Here is a tiny trained network, its code and every weight. The questions are about switching its units off for an input and a class, where a switched-off unit gives its printed mean instead of its output.

import numpy as np


def w(rows, s, z=0):
    codes = np.array(rows[::2]) - 128.0
    scale = np.full(codes.shape[1], s)
    scale[-1] = z or s
    return codes * scale


def norm(h):
    return h / np.sqrt((h * h).mean(-1, keepdims=True) + 1e-5)


def f(y):
    return np.maximum(y, 0)


def log_softmax(a):
    a = a - a.max(-1, keepdims=True)
    return a - np.log(np.exp(a).sum(-1, keepdims=True))


def net(x, mask):
    res = np.array(x, float).reshape(1, 7) / 4 @ E
    u = 0
    for l in range(3):
        y = f(norm(res) @ A[l][:, :-1].T + A[l][:, -1])
        res = res + np.where(mask[u : u + 6], y, B[l][:, -1]) @ B[l][:, :-1]
        u += 6
    return log_softmax(norm(res)[-1] @ U[:, :-1].T + U[:, -1])


A, B = {}, {}
E = w([
[101,238,167,144,119,190],'x0',
[148,60,255,243,107,129],'x1',
[166,113,44,136,139,239],'x2',
[161,112,147,216,152,141],'x3',
[42,135,126,239,76,144],'x4',
[253,182,115,112,82,38],'x5',
[117,172,82,196,239,91],'x6',
],0.0065)
A[0] = w([
[97,68,178,96,45,107,167],'0.n1',
[146,177,71,151,73,194,176],'0.n2',
[138,86,69,255,74,89,71],'0.n3',
[98,120,62,179,143,145,3],'0.n4',
[137,209,75,123,156,122,81],'0.n5',
[91,76,108,154,110,172,172],'0.n6',
],0.0076,0.0027)
B[0] = w([
[176,93,177,50,100,220,252],'0.n1',
[152,145,17,146,49,148,241],'0.n2',
[189,45,85,116,158,110,231],'0.n3',
[122,255,140,169,66,180,170],'0.n4',
[201,131,184,16,141,142,215],'0.n5',
[105,127,90,108,68,135,217],'0.n6',
],0.0086,0.0036)
A[1] = w([
[150,143,151,161,39,89,194],'1.n1',
[74,126,63,177,108,142,5],'1.n2',
[179,182,65,83,135,143,147],'1.n3',
[191,255,114,133,169,155,31],'1.n4',
[103,144,64,204,67,85,73],'1.n5',
[143,122,207,149,181,122,153],'1.n6',
],0.0092,0.0029)
B[1] = w([
[173,130,189,122,202,130,197],'1.n1',
[114,176,134,130,210,250,160],'1.n2',
[176,113,121,132,28,134,253],'1.n3',
[47,60,122,91,33,165,203],'1.n4',
[177,219,143,161,141,118,168],'1.n5',
[32,80,60,180,127,45,174],'1.n6',
],0.011,0.0062)
A[2] = w([
[161,178,226,114,95,131,115],'2.n1',
[2,171,70,70,166,170,72],'2.n2',
[97,29,20,30,188,131,116],'2.n3',
[99,173,81,92,192,61,177],'2.n4',
[37,84,81,143,138,172,251],'2.n5',
[99,232,174,63,96,231,110],'2.n6',
],0.0068,0.0026)
B[2] = w([
[2,126,95,51,198,219,188],'2.n1',
[122,105,54,137,196,61,172],'2.n2',
[144,93,26,150,55,32,228],'2.n3',
[219,65,57,133,83,155,163],'2.n4',
[107,203,61,146,47,191,219],'2.n5',
[222,125,112,179,188,82,254],'2.n6',
],0.0069,0.0046)
U = w([
[14,144,127,183,120,128,121],'0',
[128,216,91,187,168,195,136],'1',
[93,73,244,116,123,145,161],'2',
[176,110,59,73,2,149,191],'3',
[76,164,154,115,125,104,2],'4',
[195,66,96,189,183,10,155],'5',
[115,172,190,67,125,80,51],'6',
],0.014,0.0081)

Each question gives the input, the list of numbers given to net, and the class t.
The units are the neurons (one row each of A and B). Each row of codes is followed by its name. A weight is (code - 128) times the scale printed after its matrix; where a second scale follows, it is the last column's (A, B and U).
mask holds one flag per neuron, layer by layer. A switched-off neuron (its flag False) gives its mean, the last column of its row in B, instead of its output. The means were averaged over made-up inputs and are rounded, as every weight is.
A unit's drop is (log p(t) with every unit on - log p(t) with that unit switched off) / (log p(t) with every unit on - log p(t) with every unit switched off).
The circuit of an input: a set's keep is (log p(t) with only the set's units on - log p(t) with every unit switched off) / (log p(t) with every unit on - log p(t) with every unit switched off). Starting from the 12 units with the biggest drops (on a tie, the unit counted first), units are removed one at a time, each time the one whose removal leaves the highest keep (on an exact tie, the one counted first), for as long as the keep stays at least 0.8.
circuit, biggest first: the units of the circuit, biggest drop first
most important unit: the unit with the biggest drop
k most important neurons: the k neurons with the biggest drops, biggest first
top k neurons in layer l: the k neurons of layer l with the biggest drops, biggest first
drop of u: that unit's drop, to one decimal
input [8,3,-4,-8,-3,-5,5], class 0: circuit, biggest first : [1.n6, 0.n2]
input [-1,-6,-7,5,6,-1,3], class 1: most important unit : 0.n4
input [6,4,1,6,-7,-1,8], class 0: circuit, biggest first : [1.n4, 1.n6]
input [-2,2,6,3,7,3,2], class 1: circuit, biggest first : [1.n2, 1.n5]
input [1,7,-5,6,0,-8,3], class 0: circuit, biggest first : [1.n6, 2.n5]
input [3,-2,-5,0,3,-2,3], class 0: top 2 neurons in layer 0 : [0.n2, 0.n6]
input [8,-7,-1,7,7,1,3], class 3: 2 most important neurons : [0.n5, 1.n4]
input [3,2,-4,-3,-5,-1,-2], class 6: top 2 neurons in layer 1 : [1.n4, 1.n3]
input [-6,7,-1,6,2,6,-7], class 5: top 3 neurons in layer 1 : [1.n4, 1.n6, 1.n3]
input [-1,-5,-7,-5,-3,-4,4], class 5: top 2 neurons in layer 2 : [2.n2, 2.n5]
input [3,-4,-5,4,-4,-5,2], class 5: 2 most important neurons : [2.n2, 0.n2]
input [7,-7,-7,1,8,3,7], class 3: 2 most important neurons : [0.n5, 1.n4]
input [-6,-5,-7,-1,7,1,2], class 5: top 3 neurons in layer 1 : [1.n4, 1.n3, 1.n5]
input [7,7,-3,6,-3,-7,5], class 0: circuit, biggest first : [1.n6]
input [-3,6,-3,7,-5,2,-5], class 2: 3 most important neurons : [0.n1, 2.n6, 2.n3]
input [-2,-1,0,7,6,2,2], class 1: 2 most important neurons : [0.n4, 1.n2]
input [3,-4,-3,6,-4,-7,6], class 3: top 2 neurons in layer 2 : [2.n5, 2.n3]
input [7,-1,7,1,3,2,7], class 3: top 2 neurons in layer 1 : [1.n4, 1.n3]
input [7,7,2,1,5,4,0], class 1: drop of 2.n1 : 0.1
input [3,5,3,2,-2,0,7], class 0: drop of 1.n4 : 0.1
input [3,4,-6,-6,0,-3,0], class 2: drop of 0.n1 : 0.9
input [6,1,-6,2,-2,-1,8], class 0: top neuron in layer 1 : [1.n4]
